Below is a small trained network, with its code and all its weights. Each question gives an input and a class and asks what happens when units are switched off, that is, made to give their printed mean instead of their output.

import numpy as np


def w(rows, s, z=0):
    codes = np.array(rows[::2]) - 128.0
    scale = np.full(codes.shape[1], s)
    scale[-1] = z or s
    return codes * scale


def norm(h):
    return h / np.sqrt((h * h).mean(-1, keepdims=True) + 1e-5)


def f(y):
    return y / 2 * (1 + np.tanh(0.7978845608 * (y + 0.044715 * y**3)))


def log_softmax(a):
    a = a - a.max(-1, keepdims=True)
    return a - np.log(np.exp(a).sum(-1, keepdims=True))


def net(x, mask):
    res = np.array(x, float).reshape(1, 8) / 4 @ E
    u = 0
    for l in range(3):
        y = f(norm(res) @ A[l][:, :-1].T + A[l][:, -1])
        res = res + np.where(mask[u : u + 6], y, B[l][:, -1]) @ B[l][:, :-1]
        u += 6
    return log_softmax(norm(res)[-1] @ U[:, :-1].T + U[:, -1])


A, B = {}, {}
E = w([
[112,1,136,206,144,71,102,112,184],'x0',
[115,156,70,225,235,157,135,222,201],'x1',
[92,73,119,61,158,98,84,84,238],'x2',
[185,59,92,149,131,124,20,87,136],'x3',
[164,111,155,69,174,140,120,199,189],'x4',
[244,98,152,174,204,14,114,255,65],'x5',
[109,14,169,61,187,200,66,142,54],'x6',
[200,107,103,176,60,158,146,200,220],'x7',
],0.0063)
A[0] = w([
[126,134,36,191,131,124,100,101,214,254],'L0N1',
[155,80,196,101,126,105,122,238,179,153],'L0N2',
[84,93,116,76,168,209,73,108,192,9],'L0N3',
[103,120,95,33,120,95,166,30,109,61],'L0N4',
[97,114,3,175,134,144,169,83,241,42],'L0N5',
[154,60,120,155,67,197,55,196,42,194],'L0N6',
],0.0076,0.0028)
B[0] = w([
[163,129,219,204,168,185,170,79,160,254],'L0N1',
[107,16,71,105,142,155,89,130,210,218],'L0N2',
[133,135,139,219,87,106,179,136,111,188],'L0N3',
[120,130,184,86,138,141,67,158,146,202],'L0N4',
[110,36,49,224,95,99,175,115,254,215],'L0N5',
[178,171,63,123,171,141,124,47,78,232],'L0N6',
],0.0087,0.005)
A[1] = w([
[178,201,136,136,67,171,189,119,133,36],'L1N1',
[183,203,135,70,108,212,155,255,185,236],'L1N2',
[94,133,134,62,35,148,98,102,125,128],'L1N3',
[175,121,127,169,105,151,115,110,120,184],'L1N4',
[136,105,134,224,109,13,187,151,10,61],'L1N5',
[98,105,50,125,163,158,156,186,106,4],'L1N6',
],0.0085,0.003)
B[1] = w([
[216,86,172,104,139,80,149,155,56,182],'L1N1',
[103,168,99,112,133,115,147,2,137,252],'L1N2',
[137,186,191,77,157,67,150,111,149,201],'L1N3',
[129,132,118,127,117,88,172,91,91,211],'L1N4',
[116,148,131,129,54,161,158,186,121,220],'L1N5',
[155,133,130,52,151,58,103,100,142,136],'L1N6',
],0.012,0.0042)
A[2] = w([
[26,91,172,145,100,111,196,133,140,95],'L2N1',
[152,90,139,83,161,2,182,177,58,114],'L2N2',
[113,87,157,171,123,70,65,140,117,116],'L2N3',
[155,63,142,155,181,127,79,157,148,1],'L2N4',
[111,74,208,129,40,74,9,93,106,65],'L2N5',
[132,68,210,119,65,106,81,67,136,182],'L2N6',
],0.0086,0.0025)
B[2] = w([
[117,62,124,121,106,164,116,80,60,196],'L2N1',
[121,87,77,168,125,166,197,142,187,228],'L2N2',
[216,176,209,28,196,136,151,117,125,155],'L2N3',
[131,81,230,140,149,102,125,215,101,186],'L2N4',
[121,210,85,89,92,96,164,92,184,205],'L2N5',
[81,254,131,172,192,124,150,154,138,252],'L2N6',
],0.0093,0.0042)
U = w([
[182,95,54,90,173,180,40,71,61,56],'0',
[138,69,89,123,80,147,127,209,129,2],'1',
[169,15,172,132,219,124,75,217,149,96],'2',
[33,100,163,113,119,211,74,107,101,35],'3',
[89,236,175,3,169,106,93,58,164,179],'4',
[182,187,128,177,102,128,192,60,74,226],'5',
[91,74,115,220,139,128,146,73,250,209],'6',
[73,170,159,148,63,151,144,241,80,66],'7',
],0.013,0.0045)

Each question gives the input, the list of numbers given to net, and the class t.
The units are the neurons (one row each of A and B). Each row of codes is followed by its name. A weight is (code - 128) times the scale printed after its matrix; where a second scale follows, it is the last column's (A, B and U).
mask holds one flag per neuron, layer by layer. A switched-off neuron (its flag False) gives its mean, the last column of its row in B, instead of its output. The means were averaged over made-up inputs and are rounded, as every weight is.
A unit's drop is (log p(t) with every unit on - log p(t) with that unit switched off) / (log p(t) with every unit on - log p(t) with every unit switched off).
The circuit of an input: a set's keep is (log p(t) with only the set's units on - log p(t) with every unit switched off) / (log p(t) with every unit on - log p(t) with every unit switched off). Starting from the 12 units with the biggest drops (on a tie, the unit counted first), units are removed one at a time, each time the one whose removal leaves the highest keep (on an exact tie, the one counted first), for as long as the keep stays at least 0.8.
circuit, biggest first: the units of the circuit, biggest drop first
top k neurons: the k neurons with the biggest drops, biggest first
top k neurons in layer l: the k neurons of layer l with the biggest drops, biggest first
drop of u: that unit's drop, to one decimal
input [-3,3,-8,7,7,6,5,2], class 0: top 2 neurons in layer 0	[L0N6 L0N5]
input [5,2,-2,-8,2,-7,7,-4], class 3: circuit, biggest first	[L2N1 L1N2]
input [-5,-3,-8,0,-8,8,0,-7], class 7: circuit, biggest first	[L1N5]
input [-6,2,0,1,-8,5,2,-8], class 7: circuit, biggest first	[L1N5 L1N2]
input [4,2,2,1,-8,5,-2,0], class 5: circuit, biggest first	[L0N2 L1N5]
input [-5,-4,-6,-4,-1,-1,1,-5], class 4: top 2 neurons	[L0N4 L0N3]
input [-3,8,-8,-1,-8,0,-4,-5], class 7: top 3 neurons	[L1N5 L0N6 L1N2]
input [6,-8,1,3,-3,6,-4,6], class 5: top 2 neurons	[L0N5 L2N3]
input [5,-8,-3,-3,-1,8,6,-2], class 1: circuit, biggest first	[L1N5 L2N2]
input [-2,-3,7,3,0,7,-1,7], class 2: circuit, biggest first	[L2N4 L0N5]
input [6,-2,-4,-5,-5,5,6,8], class 1: top 3 neurons in layer 0	[L0N1 L0N6 L0N4]
input [7,0,3,7,7,4,-2,3], class 2: top 2 neurons	[L2N4 L1N2]
input [5,5,4,4,-6,3,4,-2], class 2: top 3 neurons	[L1N2 L2N4 L2N3]
input [-4,3,-2,8,-3,-3,-5,-3], class 6: circuit, biggest first	[L0N5]
input [3,2,-5,6,-6,3,6,1], class 0: top 2 neurons	[L0N6 L0N3]
input [-3,0,4,7,-1,0,8,-7], class 4: drop of L2N5	0.2
input [-3,-5,1,-8,-6,-6,-3,4], class 4: drop of L0N4	0.3
input [1,-6,0,-7,-2,6,1,-2], class 7: drop of L1N5	0.4
input [-1,1,-6,-6,7,0,1,-2], class 4: drop of L1N2	0.8
input [7,-1,4,1,2,-3,7,-6], class 4: top neuron	[L2N5]
